Here is a tiny trained network, its code and every weight. The questions are about switching its units off for an input and a class, where a switched-off unit gives its printed mean instead of its output.

import numpy as np


def w(rows, s, z=0):
    codes = np.array(rows[::2]) - 128.0
    scale = np.full(codes.shape[1], s)
    scale[-1] = z or s
    return codes * scale


def f(y):
    return np.maximum(y, 0)


def log_softmax(a):
    a = a - a.max(-1, keepdims=True)
    return a - np.log(np.exp(a).sum(-1, keepdims=True))


def net(x, mask):
    res = np.array(x, float).reshape(1, 8) / 4 @ E
    y = f(res @ A[0][:, :-1].T + A[0][:, -1])
    res = res + np.where(mask, y, B[0][:, -1]) @ B[0][:, :-1]
    return log_softmax(res[-1] @ U[:, :-1].T + U[:, -1])


A, B = {}, {}
E = w([
[160,95,148,161,155,171,107],'x0',
[80,175,82,143,141,170,105],'x1',
[115,105,174,100,122,105,110],'x2',
[124,106,149,98,115,126,180],'x3',
[152,131,138,164,138,148,128],'x4',
[103,93,114,190,7,113,103],'x5',
[178,140,96,87,78,97,126],'x6',
[123,94,55,134,113,105,202],'x7',
],0.012)
A[0] = w([
[88,146,167,139,218,175,167,106],'neuron 1',
[138,157,175,115,211,140,51,201],'neuron 2',
[71,154,140,216,87,139,67,114],'neuron 3',
[92,131,2,163,103,71,146,184],'neuron 4',
[221,80,150,88,93,91,111,231],'neuron 5',
[54,125,89,122,173,187,145,11],'neuron 6',
[196,159,146,65,194,105,126,251],'neuron 7',
[120,98,136,181,175,182,144,77],'neuron 8',
[29,69,185,122,132,88,128,186],'neuron 9',
],0.0097,0.0031)
B[0] = w([
[214,145,153,120,20,132,46,227],'neuron 1',
[215,195,65,51,103,72,76,254],'neuron 2',
[139,170,64,67,83,130,110,219],'neuron 3',
[108,206,35,70,75,63,20,243],'neuron 4',
[191,47,150,145,38,207,183,226],'neuron 5',
[118,161,137,255,158,158,107,173],'neuron 6',
[130,139,68,14,128,139,104,253],'neuron 7',
[230,59,181,228,103,230,50,188],'neuron 8',
[144,124,56,37,117,126,223,194],'neuron 9',
],0.0066,0.01)
U = w([
[151,141,150,255,106,152,78,151],'0',
[117,15,182,118,127,158,247,163],'1',
[29,209,142,221,177,89,145,76],'2',
[108,208,38,42,136,84,113,165],'3',
[22,123,196,183,169,156,137,5],'4',
],0.0082,0.0032)

Each question gives the input, the list of numbers given to net, and the class t.
The units are the neurons (one row each of A and B). Each row of codes is followed by its name. A weight is (code - 128) times the scale printed after its matrix; where a second scale follows, it is the last column's (A, B and U).
mask holds one flag per neuron, in row order. A switched-off neuron (its flag False) gives its mean, the last column of its row in B, instead of its output. The means were averaged over made-up inputs and are rounded, as every weight is.
A unit's drop is (log p(t) with every unit on - log p(t) with that unit switched off) / (log p(t) with every unit on - log p(t) with every unit switched off).
The circuit of an input: a set's keep is (log p(t) with only the set's units on - log p(t) with every unit switched off) / (log p(t) with every unit on - log p(t) with every unit switched off). Starting from all 9 units, units are removed one at a time, each time the one whose removal leaves the highest keep (on an exact tie, the one counted first), for as long as the keep stays at least 0.8.
circuit, biggest first: the units of the circuit, biggest drop first
k most important neurons: the k neurons with the biggest drops, biggest first
drop of u: that unit's drop, to one decimal
input [-7,-8,5,-6,-6,1,-1,-4], class 1: circuit, biggest first => [neuron 4; neuron 5]
input [-1,0,4,-4,8,-8,-8,8], class 0: circuit, biggest first => [neuron 8]
input [6,-8,-5,8,-4,-5,-2,-2], class 1: 3 most important neurons => [neuron 4; neuron 5; neuron 3]
input [4,5,0,5,6,-4,0,-2], class 0: circuit, biggest first => [neuron 8; neuron 4]
input [0,-8,4,-7,4,4,-3,6], class 1: circuit, biggest first => [neuron 2; neuron 5; neuron 1]
input [4,-5,-6,5,3,-7,-6,7], class 0: circuit, biggest first => [neuron 1; neuron 8]
input [-2,-6,1,3,7,3,5,7], class 1: 2 most important neurons => [neuron 5; neuron 2]
input [-1,2,-5,-7,-1,2,-8,5], class 0: 2 most important neurons => [neuron 8; neuron 6]
input [-6,-5,-6,-4,8,-5,-7,8], class 0: 2 most important neurons => [neuron 8; neuron 2]
input [4,-1,-1,6,-5,8,6,-8], class 1: drop of neuron 5 => 0.2
input [6,-2,6,8,-3,-2,4,4], class 1: drop of neuron 5 => 0.0
input [-1,5,-7,5,8,-1,-2,-5], class 0: drop of neuron 8 => 0.1
input [4,-3,1,-6,-2,-1,-7,-6], class 3: drop of neuron 3 => 0.2
